Here is a tiny trained network, its code and every weight. The questions are about switching its units off for an input and a target symbol, where a switched-off unit gives its printed mean instead of its output.

import numpy as np


def w(rows, s, z=0):
    codes = np.array(rows[::2]) - 128.0
    scale = np.full(codes.shape[1], s)
    scale[-1] = z or s
    return codes * scale


def norm(h):
    return h / np.sqrt((h * h).mean(-1, keepdims=True) + 1e-5)


def f(y):
    return y / 2 * (1 + np.tanh(0.7978845608 * (y + 0.044715 * y**3)))


def softmax(a):
    e = np.exp(a - a.max(-1, keepdims=True))
    return e / e.sum(-1, keepdims=True)


def log_softmax(a):
    a = a - a.max(-1, keepdims=True)
    return a - np.log(np.exp(a).sum(-1, keepdims=True))


def net(x, mask):
    ids = ['βγζημπσω'.index(c) for c in x.split()]
    T = len(ids)
    res = E[ids] + P[:T]
    u = 0
    for l in range(3):
        q, k, v = (norm(res) @ M[l].T for M in (Q, K, V))
        z = softmax(np.where(np.tri(T) > 0, q @ k.T / 2**0.5, -1e9)) @ v
        res = res + np.where(mask[u], z, O[l][:, -1]) @ O[l][:, :-1]
        u += 1
        y = f(norm(res) @ A[l][:, :-1].T + A[l][:, -1])
        res = res + np.where(mask[u : u + 12], y, B[l][:, -1]) @ B[l][:, :-1]
        u += 12
    return log_softmax(norm(res)[-1] @ U[:, :-1].T + U[:, -1])


Q, K, V, O, A, B = {}, {}, {}, {}, {}, {}
E = w([
[194,142,239,95],'β',
[25,151,86,213],'γ',
[73,65,157,195],'ζ',
[199,108,7,232],'η',
[99,97,172,135],'μ',
[170,144,136,89],'π',
[54,188,82,158],'σ',
[249,80,217,138],'ω',
],0.013)
P = w([
[168,46,173,138],'0',
[129,152,77,133],'1',
[96,143,36,138],'2',
[173,217,188,213],'3',
[98,104,42,143],'4',
[152,254,176,171],'5',
[117,60,103,86],'6',
[116,236,219,194],'7',
[84,143,110,19],'8',
],0.009)
Q[0] = w([
[122,166,54,246],'0.h1',
[3,163,90,149],'0.h1',
],0.007)
K[0] = w([
[120,46,70,56],'0.h1',
[254,68,133,199],'0.h1',
],0.0077)
V[0] = w([
[33,254,169,84],'0.h1',
[194,80,77,173],'0.h1',
],0.0047)
O[0] = w([
[192,93,111,2,3],'0.h1',
[134,73,99,81,224],'0.h1',
],0.008,0.0023)
A[0] = w([
[155,236,145,180,228],'0.n1',
[92,131,86,89,114],'0.n2',
[118,137,130,113,57],'0.n3',
[78,131,115,194,217],'0.n4',
[35,128,54,116,143],'0.n5',
[143,100,126,92,16],'0.n6',
[118,174,111,214,174],'0.n7',
[158,132,67,170,250],'0.n8',
[133,126,228,131,132],'0.n9',
[82,4,77,138,173],'0.n10',
[80,86,143,131,68],'0.n11',
[106,87,201,53,207],'0.n12',
],0.011,0.0017)
B[0] = w([
[192,176,253,151,225],'0.n1',
[166,16,122,111,139],'0.n2',
[142,83,113,192,118],'0.n3',
[170,160,157,111,252],'0.n4',
[132,104,124,73,224],'0.n5',
[145,89,56,99,118],'0.n6',
[161,132,186,79,254],'0.n7',
[115,172,203,81,203],'0.n8',
[116,118,111,195,167],'0.n9',
[127,142,99,90,203],'0.n10',
[159,114,158,135,143],'0.n11',
[108,170,99,153,154],'0.n12',
],0.0076,0.0071)
Q[1] = w([
[191,154,213,171],'1.h1',
[118,11,97,146],'1.h1',
],0.011)
K[1] = w([
[21,104,40,15],'1.h1',
[115,177,255,59],'1.h1',
],0.0072)
V[1] = w([
[254,71,67,194],'1.h1',
[179,5,94,109],'1.h1',
],0.0065)
O[1] = w([
[162,17,101,205,92],'1.h1',
[165,1,131,6,2],'1.h1',
],0.0083,0.0018)
A[1] = w([
[80,151,179,110,186],'1.n1',
[131,57,162,204,205],'1.n2',
[29,49,116,108,94],'1.n3',
[122,63,164,216,50],'1.n4',
[164,27,50,82,132],'1.n5',
[240,169,90,80,143],'1.n6',
[157,114,198,102,251],'1.n7',
[187,98,124,169,130],'1.n8',
[183,102,89,2,209],'1.n9',
[145,41,120,123,135],'1.n10',
[168,102,159,113,88],'1.n11',
[40,181,105,182,217],'1.n12',
],0.0088,0.002)
B[1] = w([
[222,152,50,153,239],'1.n1',
[107,201,74,28,180],'1.n2',
[178,213,134,165,136],'1.n3',
[102,97,73,139,158],'1.n4',
[193,236,154,130,147],'1.n5',
[123,93,125,141,232],'1.n6',
[138,210,24,169,252],'1.n7',
[66,188,109,1,162],'1.n8',
[119,136,124,206,188],'1.n9',
[33,114,115,125,118],'1.n10',
[81,136,90,118,141],'1.n11',
[212,136,128,138,223],'1.n12',
],0.0055,0.0039)
Q[2] = w([
[156,252,129,138],'2.h1',
[181,97,1,72],'2.h1',
],0.011)
K[2] = w([
[92,28,96,153],'2.h1',
[1,7,175,69],'2.h1',
],0.0082)
V[2] = w([
[149,83,81,111],'2.h1',
[254,160,155,38],'2.h1',
],0.0086)
O[2] = w([
[97,2,166,199,99],'2.h1',
[45,140,131,178,251],'2.h1',
],0.015,0.0022)
A[2] = w([
[145,168,185,124,191],'2.n1',
[164,177,131,183,117],'2.n2',
[138,87,31,138,20],'2.n3',
[183,84,106,126,7],'2.n4',
[235,38,232,75,147],'2.n5',
[106,125,86,2,201],'2.n6',
[195,207,142,152,170],'2.n7',
[169,42,72,185,46],'2.n8',
[218,140,201,147,105],'2.n9',
[144,157,41,177,137],'2.n10',
[174,48,117,90,73],'2.n11',
[227,146,58,13,123],'2.n12',
],0.0097,0.002)
B[2] = w([
[169,90,116,145,196],'2.n1',
[142,88,196,102,201],'2.n2',
[169,103,199,144,129],'2.n3',
[95,178,171,88,139],'2.n4',
[1,146,177,91,197],'2.n5',
[142,124,98,185,137],'2.n6',
[148,104,138,126,255],'2.n7',
[136,162,182,190,153],'2.n8',
[61,64,124,118,207],'2.n9',
[103,184,170,83,160],'2.n10',
[124,184,189,85,152],'2.n11',
[160,89,57,154,193],'2.n12',
],0.0082,0.0079)
U = w([
[198,111,69,181,190],'β',
[106,209,110,125,174],'γ',
[133,87,135,79,107],'ζ',
[141,58,114,248,137],'η',
[153,89,126,97,162],'μ',
[82,78,193,71,20],'π',
[64,108,91,162,120],'σ',
[79,84,161,138,3],'ω',
],0.012,0.0018)

Each question gives the input, a string of symbols that net reads in full, and the target symbol t.
The units are the heads (2 rows each of Q, K, V and O) and the neurons (one row each of A and B). Each row of codes is followed by its name. A weight is (code - 128) times the scale printed after its matrix; where a second scale follows, it is the last column's (O, A, B and U).
mask holds one flag per unit, layer by layer, with each layer's heads first. A switched-off unit (its flag False) gives its mean, the last column of its rows in O or B, instead of its output. The means were averaged over made-up inputs and are rounded, as every weight is.
A unit's drop is (log p(t) with every unit on - log p(t) with that unit switched off) / (log p(t) with every unit on - log p(t) with every unit switched off).
The circuit of an input: a set's keep is (log p(t) with only the set's units on - log p(t) with every unit switched off) / (log p(t) with every unit on - log p(t) with every unit switched off). Starting from the 12 units with the biggest drops (on a tie, the unit counted first), units are removed one at a time, each time the one whose removal leaves the highest keep (on an exact tie, the one counted first), for as long as the keep stays at least 0.8.
circuit, biggest first: the units of the circuit, biggest drop first
unit that matters most: the unit with the biggest drop
k most important neurons: the k neurons with the biggest drops, biggest first
top k neurons in layer l: the k neurons of layer l with the biggest drops, biggest first
input η η μ η η σ, target η: circuit, biggest first	1.h1
input η γ η, target η: 3 most important neurons	1.n2, 0.n8, 0.n1
input γ π σ γ η μ, target η: 2 most important neurons	0.n1, 2.n5
input γ η π μ π β σ ζ μ, target γ: top 2 neurons in layer 1	1.n5, 1.n9
input π η η π η ζ σ, target π: 2 most important neurons	0.n1, 0.n5
input π μ γ ζ η γ γ, target π: 4 most important neurons	0.n1, 0.n8, 2.n5, 1.n2
input σ ζ γ π γ γ γ γ η, target σ: 3 most important neurons	0.n5, 0.n2, 0.n1
input η β ω γ γ, target η: 2 most important neurons	0.n1, 1.n2
input γ γ ω η γ σ ω, target γ: 3 most important neurons	1.n3, 1.n5, 1.n2
input η γ γ ω ω γ ζ, target η: 2 most important neurons	1.n12, 0.n1
input β γ π γ, target π: 4 most important neurons	0.n7, 0.n1, 0.n4, 0.n2
input η γ γ γ γ η σ, target η: top 2 neurons in layer 1	1.n2, 1.n8
input β β γ γ η β ω, target β: top 2 neurons in layer 0	0.n9, 0.n12
input μ η η η γ, target μ: unit that matters most	0.n8
input π γ ζ, target π: 4 most important neurons	0.n8, 0.n1, 0.n9, 2.n5
input π π π, target π: top 2 neurons in layer 0	0.n8, 0.n1
input β η γ γ γ β η γ γ, target β: top 4 neurons in layer 1	1.n4, 1.n1, 1.n5, 1.n12
input μ η π η γ η μ, target μ: top 4 neurons in layer 0	0.n8, 0.n1, 0.n9, 0.n11
input η ζ ζ, target η: top 2 neurons in layer 1	1.n2, 1.n8
input β β η μ γ, target β: unit that matters most	0.h1
